Here is a tiny trained network, its code and every weight. The questions are about switching its units off for an input and a class, where a switched-off unit gives its printed mean instead of its output.

import numpy as np


def w(rows, s, z=0):
    codes = np.array(rows[::2]) - 128.0
    scale = np.full(codes.shape[1], s)
    scale[-1] = z or s
    return codes * scale


def norm(h):
    return h / np.sqrt((h * h).mean(-1, keepdims=True) + 1e-5)


def f(y):
    return y / 2 * (1 + np.tanh(0.7978845608 * (y + 0.044715 * y**3)))


def log_softmax(a):
    a = a - a.max(-1, keepdims=True)
    return a - np.log(np.exp(a).sum(-1, keepdims=True))


def net(x, mask):
    res = np.array(x, float).reshape(1, 7) / 4 @ E
    u = 0
    for l in range(2):
        y = f(norm(res) @ A[l][:, :-1].T + A[l][:, -1])
        res = res + np.where(mask[u : u + 6], y, B[l][:, -1]) @ B[l][:, :-1]
        u += 6
    return log_softmax(norm(res)[-1] @ U[:, :-1].T + U[:, -1])


A, B = {}, {}
E = w([
[110,146,145,111,73,180,1,172,161],'x0',
[38,148,110,240,41,100,143,47,240],'x1',
[152,159,100,54,127,108,171,86,185],'x2',
[140,120,70,125,159,130,193,146,133],'x3',
[112,119,63,201,97,150,191,103,51],'x4',
[156,74,100,115,84,75,152,86,77],'x5',
[140,149,23,108,72,112,106,126,209],'x6',
],0.0046)
A[0] = w([
[74,55,203,178,78,136,70,169,212,101],'L0N0',
[141,119,19,170,63,122,66,127,88,166],'L0N1',
[153,129,28,158,48,131,46,26,65,81],'L0N2',
[196,153,104,64,166,144,210,149,140,3],'L0N3',
[104,144,232,84,128,189,65,159,202,20],'L0N4',
[75,2,116,168,123,177,119,93,102,161],'L0N5',
],0.005,0.0012)
B[0] = w([
[148,203,195,83,167,126,162,197,178,253],'L0N0',
[107,152,100,159,107,242,253,147,179,222],'L0N1',
[144,137,225,193,27,189,192,169,152,220],'L0N2',
[182,179,212,68,162,191,170,157,97,210],'L0N3',
[47,145,141,58,102,30,33,216,122,234],'L0N4',
[129,207,234,70,175,179,139,121,125,196],'L0N5',
],0.0055,0.0024)
A[1] = w([
[134,29,132,161,151,167,163,123,88,6],'L1N0',
[134,114,194,150,191,178,193,211,56,225],'L1N1',
[82,77,78,161,152,159,201,254,154,61],'L1N2',
[51,74,153,177,206,66,195,46,160,62],'L1N3',
[184,76,92,113,32,181,169,120,15,95],'L1N4',
[109,148,130,172,28,146,82,40,118,54],'L1N5',
],0.0046,0.0024)
B[1] = w([
[153,216,152,44,190,188,89,197,213,128],'L1N0',
[249,154,151,85,77,198,186,137,92,254],'L1N1',
[114,214,95,116,145,228,80,3,209,146],'L1N2',
[64,100,95,221,74,84,67,50,79,148],'L1N3',
[149,210,177,47,29,144,195,211,227,171],'L1N4',
[184,83,219,105,52,74,202,206,107,132],'L1N5',
],0.0045,0.0053)
U = w([
[189,195,224,21,208,215,224,200,61,253],'0',
[58,109,215,253,188,171,209,65,42,42],'1',
[142,34,137,74,200,115,53,166,73,13],'2',
[41,201,222,57,180,96,61,223,225,145],'3',
[71,124,39,172,231,235,154,89,203,3],'4',
[39,21,63,137,175,146,101,90,76,3],'5',
[45,106,82,219,41,144,223,66,226,253],'6',
[110,54,45,120,225,62,211,14,118,3],'7',
],0.0051,0.0031)

Each question gives the input, the list of numbers given to net, and the class t.
The units are the neurons (one row each of A and B). Each row of codes is followed by its name. A weight is (code - 128) times the scale printed after its matrix; where a second scale follows, it is the last column's (A, B and U).
mask holds one flag per neuron, layer by layer. A switched-off neuron (its flag False) gives its mean, the last column of its row in B, instead of its output. The means were averaged over made-up inputs and are rounded, as every weight is.
A unit's drop is (log p(t) with every unit on - log p(t) with that unit switched off) / (log p(t) with every unit on - log p(t) with every unit switched off).
The circuit of an input: a set's keep is (log p(t) with only the set's units on - log p(t) with every unit switched off) / (log p(t) with every unit on - log p(t) with every unit switched off). Starting from all 12 units, units are removed one at a time, each time the one whose removal leaves the highest keep (on an exact tie, the one counted first), for as long as the keep stays at least 0.8.
units of the circuit, in order: the units of the circuit, biggest drop first
k most important neurons: the k neurons with the biggest drops, biggest first
k most important neurons of layer l: the k neurons of layer l with the biggest drops, biggest first
drop when u is switched off: that unit's drop, to one decimal
input [5,6,-5,1,-4,7,-4], class 0: units of the circuit, in order -> [L0N0]
input [8,-1,8,3,-1,1,-4], class 3: 2 most important neurons -> [L0N4 L1N1]
input [-6,0,2,1,0,-7,8], class 4: 4 most important neurons of layer 1 -> [L1N1 L1N4 L1N5 L1N2]
input [5,4,-8,6,-4,7,-2], class 0: 3 most important neurons -> [L0N5 L0N0 L1N1]
input [-5,0,-2,-4,5,-8,0], class 1: 2 most important neurons of layer 1 -> [L1N3 L1N4]
input [-8,3,-4,1,-5,-5,-6], class 1: 2 most important neurons -> [L1N3 L0N3]
input [5,0,-3,4,-3,7,5], class 6: 2 most important neurons of layer 0 -> [L0N3 L0N1]
input [7,2,-7,-7,5,6,4], class 0: 3 most important neurons of layer 0 -> [L0N5 L0N0 L0N2]
input [-3,2,8,-4,5,-3,-5], class 1: 2 most important neurons of layer 0 -> [L0N1 L0N4]
input [2,2,2,-1,0,-1,-4], class 3: drop when L0N4 is switched off -> 0.3
input [-1,-8,5,-8,-5,-4,0], class 2: drop when L0N4 is switched off -> 0.2
input [5,-1,5,3,4,7,-2], class 6: drop when L0N1 is switched off -> 0.3
input [5,-2,6,7,-8,7,1], class 2: drop when L1N1 is switched off -> 0.2
